Here is a tiny trained network, its code and every weight. The questions are about switching its units off for an input and a class, where a switched-off unit gives its printed mean instead of its output.

import numpy as np


def w(rows, s, z=0):
    codes = np.array(rows[::2]) - 128.0
    scale = np.full(codes.shape[1], s)
    scale[-1] = z or s
    return codes * scale


def norm(h):
    return h / np.sqrt((h * h).mean(-1, keepdims=True) + 1e-5)


def f(y):
    return y / 2 * (1 + np.tanh(0.7978845608 * (y + 0.044715 * y**3)))


def log_softmax(a):
    a = a - a.max(-1, keepdims=True)
    return a - np.log(np.exp(a).sum(-1, keepdims=True))


def net(x, mask):
    res = np.array(x, float).reshape(1, 3) / 4 @ E
    u = 0
    for l in range(2):
        y = f(norm(res) @ A[l][:, :-1].T + A[l][:, -1])
        res = res + np.where(mask[u : u + 4], y, B[l][:, -1]) @ B[l][:, :-1]
        u += 4
    return log_softmax(norm(res)[-1] @ U[:, :-1].T + U[:, -1])


A, B = {}, {}
E = w([
[181,149,105,41,76,129,158],'x0',
[131,7,156,82,160,160,76],'x1',
[45,184,163,115,198,147,114],'x2',
],0.013)
A[0] = w([
[152,102,97,35,94,135,147,253],'L0N0',
[172,139,100,225,63,115,165,70],'L0N1',
[157,180,109,3,101,144,138,91],'L0N2',
[126,56,138,180,152,183,113,42],'L0N3',
],0.017,0.004)
B[0] = w([
[239,149,207,169,118,172,84,252],'L0N0',
[108,115,108,112,214,54,3,225],'L0N1',
[61,54,117,82,100,61,199,243],'L0N2',
[73,170,105,169,153,22,79,203],'L0N3',
],0.013,0.011)
A[1] = w([
[73,95,197,25,180,104,115,156],'L1N0',
[188,133,42,211,76,28,135,58],'L1N1',
[85,174,86,135,184,141,107,222],'L1N2',
[81,107,56,158,66,73,250,2],'L1N3',
],0.023,0.0029)
B[1] = w([
[69,137,87,177,118,80,164,248],'L1N0',
[43,131,109,150,106,136,219,218],'L1N1',
[215,132,150,46,130,190,87,243],'L1N2',
[120,146,115,89,204,141,5,170],'L1N3',
],0.022,0.016)
U = w([
[116,166,93,75,176,107,55,19],'0',
[96,104,105,182,91,64,183,122],'1',
[253,137,173,114,93,203,145,253],'2',
],0.017,0.0041)

Each question gives the input, the list of numbers given to net, and the class t.
The units are the neurons (one row each of A and B). Each row of codes is followed by its name. A weight is (code - 128) times the scale printed after its matrix; where a second scale follows, it is the last column's (A, B and U).
mask holds one flag per neuron, layer by layer. A switched-off neuron (its flag False) gives its mean, the last column of its row in B, instead of its output. The means were averaged over made-up inputs and are rounded, as every weight is.
A unit's drop is (log p(t) with every unit on - log p(t) with that unit switched off) / (log p(t) with every unit on - log p(t) with every unit switched off).
The circuit of an input: a set's keep is (log p(t) with only the set's units on - log p(t) with every unit switched off) / (log p(t) with every unit on - log p(t) with every unit switched off). Starting from all 8 units, units are removed one at a time, each time the one whose removal leaves the highest keep (on an exact tie, the one counted first), for as long as the keep stays at least 0.8.
circuit, biggest first: the units of the circuit, biggest drop first
most important unit: the unit with the biggest drop
top k neurons: the k neurons with the biggest drops, biggest first
drop when u is switched off: that unit's drop, to one decimal
input [6,-2,-2], class 1: top 2 neurons => L0N2, L0N0
input [-4,2,-2], class 1: most important unit => L1N1
input [5,2,3], class 1: top 3 neurons => L0N2, L0N0, L1N2
input [7,7,-1], class 2: top 3 neurons => L0N0, L0N1, L1N1
input [-5,-3,8], class 2: top 3 neurons => L0N2, L1N2, L0N1
input [-5,0,2], class 2: circuit, biggest first => L0N2, L0N1, L1N0
input [-4,-6,-2], class 0: top 2 neurons => L0N1, L0N2
input [1,2,-7], class 2: top 2 neurons => L0N0, L1N0
input [0,7,-2], class 1: top 3 neurons => L1N2, L0N3, L1N3
input [-4,-7,-5], class 0: top 3 neurons => L0N1, L0N2, L1N2
input [6,2,-6], class 2: top 3 neurons => L0N0, L1N0, L0N3
input [-7,-1,5], class 2: top 2 neurons => L0N2, L1N2
input [-8,0,2], class 2: top 4 neurons => L0N2, L1N2, L0N1, L1N0
input [4,2,8], class 1: most important unit => L1N0
input [0,-7,-6], class 0: top 4 neurons => L0N1, L0N2, L1N0, L1N2
input [-3,-3,-7], class 0: drop when L0N0 is switched off => 0.0
input [3,2,8], class 1: drop when L1N0 is switched off => 0.7
input [-4,7,-1], class 1: drop when L0N1 is switched off => 0.3
